X =
[[135 119 139 116 125 112 132 135 146 136 112 136 141]
 [143 113 122 135 134 147 116 133 122 110 138 125 132]
 [144 126 114 131 125 139 112 132 114 107 126 131 133]
 [138 122 114 141 128 146 116 127 113 110 136 125 129]
 [154 113 130 118 137 126 116 141 133 126 118 132 137]
 [122 130 120 147 134 145 127 119 113 127 145 117 116]
 [107 135 133 122 132 140 132 129 128 117 152 122 115]
 [119 149 129 122 131 112 132 122 123 149 121 125 114]
 [102 139 129 126 115 135 137 125 131 111 141 130 127]
 [132 133 133 111 149 133 117 137 122 128 142 120 110]
 [141 133 109 145 123 132 117 121 107 125 117 128 130]]
Indices start at 1.
row 1 col 1 = 135
row 4 col 7 = 116
row 8 col 9 = 123
row 3 col 5 = 125
row 11 col 4 = 145
row 8 col 12 = 125
row 6 col 6 = 145
row 4 col 12 = 125
row 9 col 13 = 127
row 1 col 8 = 135
row 9 col 5 = 115
row 5 col 13 = 137
row 7 col 5 = 132
row 3 col 13 = 133
row 6 col 10 = 127
row 9 col 11 = 141
row 2 col 1 = 143
row 4 col 5 = 128
row 1 col 3 = 139
row 3 col 3 = 114
row 5 col 9 = 133
row 7 col 2 = 135
row 3 col 6 = 139
row 10 col 7 = 117
row 8 col 5 = 131
row 5 col 2 = 113
row 2 col 10 = 110
row 3 col 8 = 132
row 9 col 4 = 126
row 4 col 11 = 136
row 5 col 12 = 132
row 7 col 7 = 132
row 8 col 11 = 121
row 1 col 11 = 112
row 11 col 8 = 121
row 9 col 3 = 129

m =
[[115 120 131 132 143 127 148 135 137 122]
 [138 150 131 125 113 112 112 112 131 110]
 [136 131 142 123 116 130 118 122 138 129]]
Indices start at 1.
row 1 col 1: 115
row 2 col 8: 112
row 2 col 6: 112
row 1 col 4: 132
row 1 col 6: 127
row 3 col 8: 122
row 3 col 4: 123
row 1 col 3: 131
row 3 col 7: 118
row 1 col 7: 148

grid =
[[135 158 130 123]
 [155 136 127 102]
 [150 155 127 124]
 [132 146 123 111]
 [100 117 130 149]
 [145 141 128 125]
 [125 114 148 119]
 [108 150 100 141]
 [146 117 133 137]
 [149 133 134 124]
 [139 117 112 105]
 [121 136 123 122]]
Indices start at 1.
(1, 1): 135
(2, 3): 127
(3, 4): 124
(9, 3): 133
(7, 4): 119
(12, 1): 121
(10, 3): 134
(9, 4): 137
(10, 2): 133
(4, 2): 146
(11, 4): 105
(7, 3): 148
(1, 2): 158
(6, 3): 128
(8, 4): 141
(11, 1): 139
(6, 1): 145
(8, 3): 100
(2, 2): 136
(2, 1): 155
(10, 4): 124

arr =
[[111 138 119 117 115 126 122 117]
 [136 123 126 122 133 125 121 117]
 [119 108 118 133 122 117 130 126]
 [141 129 135 128 136 132 124 129]
 [124  99 111 129 131 109 136 125]]
Rows and columns are counted from 1.
(1, 1) = 111
(2, 5) = 133
(5, 3) = 111
(4, 2) = 129
(3, 6) = 117
(2, 4) = 122
(3, 2) = 108
(5, 7) = 136
(5, 6) = 109
(2, 8) = 117
(2, 2) = 123
(1, 8) = 117
(2, 7) = 121
(4, 6) = 132
(5, 2) = 99

W =
[[156 123 103 127 139 146 139 118]
 [128 135 127 136 139 129 124 143]
 [121 137 140 136 133 125 126 142]
 [124 128 142 128 131 133 128 134]
 [128 128 141 128 132 135 130 133]
 [114 133 150 131 131 126 123 142]
 [155 123 105 126 136 144 139 116]
 [113 131 148 130 133 127 120 144]]
Rows and columns are counted from 1.
(1, 1) => 156
(5, 4) => 128
(3, 4) => 136
(3, 1) => 121
(7, 4) => 126
(4, 6) => 133
(7, 5) => 136
(8, 3) => 148
(4, 5) => 131
(4, 8) => 134
(8, 1) => 113
(1, 6) => 146
(2, 3) => 127
(2, 8) => 143
(8, 5) => 133
(3, 3) => 140
(3, 6) => 125
(6, 4) => 131
(8, 2) => 131
(4, 3) => 142
